Here is a tiny trained network, its code and every weight. The questions are about switching its units off for an input and a class, where a switched-off unit gives its printed mean instead of its output.

import numpy as np


def w(rows, s, z=0):
    codes = np.array(rows[::2]) - 128.0
    scale = np.full(codes.shape[1], s)
    scale[-1] = z or s
    return codes * scale


def f(y):
    return np.maximum(y, 0)


def log_softmax(a):
    a = a - a.max(-1, keepdims=True)
    return a - np.log(np.exp(a).sum(-1, keepdims=True))


def net(x, mask):
    res = np.array(x, float).reshape(1, 3) / 4 @ E
    y = f(res @ A[0][:, :-1].T + A[0][:, -1])
    res = res + np.where(mask, y, B[0][:, -1]) @ B[0][:, :-1]
    return log_softmax(res[-1] @ U[:, :-1].T + U[:, -1])


A, B = {}, {}
E = w([
[74,96,148,107,124,88],'x0',
[68,203,67,91,123,102],'x1',
[148,255,165,199,68,213],'x2',
],0.011)
A[0] = w([
[186,59,125,202,139,151,98],'n0',
[179,119,59,179,175,170,183],'n1',
[185,86,135,140,69,119,4],'n2',
[28,172,105,144,104,83,191],'n3',
[173,43,174,137,126,132,30],'n4',
[177,55,254,144,108,204,81],'n5',
[105,207,183,134,86,211,250],'n6',
],0.0078,0.0027)
B[0] = w([
[113,157,86,156,80,214,194],'n0',
[187,45,88,254,114,178,178],'n1',
[149,164,106,191,181,162,151],'n2',
[73,40,1,170,145,127,192],'n3',
[111,147,82,109,155,234,190],'n4',
[30,111,75,107,209,170,232],'n5',
[109,36,146,69,83,197,254],'n6',
],0.0077,0.0087)
U = w([
[110,94,109,101,83,155,251],'0',
[43,183,57,175,179,166,26],'1',
[110,70,108,254,67,104,250],'2',
[180,103,193,135,42,75,124],'3',
[166,176,167,147,80,75,3],'4',
[195,219,181,130,129,77,3],'5',
],0.009,0.0029)

Each question gives the input, the list of numbers given to net, and the class t.
The units are the neurons (one row each of A and B). Each row of codes is followed by its name. A weight is (code - 128) times the scale printed after its matrix; where a second scale follows, it is the last column's (A, B and U).
mask holds one flag per neuron, in row order. A switched-off neuron (its flag False) gives its mean, the last column of its row in B, instead of its output. The means were averaged over made-up inputs and are rounded, as every weight is.
A unit's drop is (log p(t) with every unit on - log p(t) with that unit switched off) / (log p(t) with every unit on - log p(t) with every unit switched off).
The circuit of an input: a set's keep is (log p(t) with only the set's units on - log p(t) with every unit switched off) / (log p(t) with every unit on - log p(t) with every unit switched off). Starting from all 7 units, units are removed one at a time, each time the one whose removal leaves the highest keep (on an exact tie, the one counted first), for as long as the keep stays at least 0.8.
circuit, biggest first: the units of the circuit, biggest drop first
k most important neurons: the k neurons with the biggest drops, biggest first
drop of u: that unit's drop, to one decimal
input [1,-1,0], class 3: 2 most important neurons => (n5, n3)
input [-8,1,0], class 2: circuit, biggest first => (n1, n5)
input [-8,2,-6], class 2: 2 most important neurons => (n1, n5)
input [5,-8,2], class 1: most important neuron => (n5)
input [-4,3,-3], class 2: circuit, biggest first => (n5, n4)
input [-7,4,-1], class 2: 3 most important neurons => (n5, n1, n4)
input [6,4,4], class 2: 2 most important neurons => (n5, n3)
input [-8,2,-4], class 2: circuit, biggest first => (n1, n5)
input [-5,2,2], class 2: 3 most important neurons => (n1, n5, n4)
input [3,-6,-1], class 1: 3 most important neurons => (n5, n6, n4)
input [1,-6,-1], class 1: circuit, biggest first => (n5, n6, n4)
input [-3,1,-3], class 3: circuit, biggest first => (n5, n3, n4)
input [7,-5,7], class 0: circuit, biggest first => (n6, n1)
input [-8,2,1], class 2: 3 most important neurons => (n1, n5, n4)
input [-7,-8,3], class 1: circuit, biggest first => (n5)
input [1,-5,-4], class 1: circuit, biggest first => (n6, n4, n5)
input [4,-6,8], class 0: 2 most important neurons => (n6, n3)
input [-1,6,7], class 0: 2 most important neurons => (n6, n5)
input [-6,4,-5], class 2: 2 most important neurons => (n5, n4)
input [0,-8,6], class 1: circuit, biggest first => (n5)
input [-3,-8,-1], class 1: drop of n3 => 0.0
input [5,-7,-4], class 1: drop of n4 => 0.2
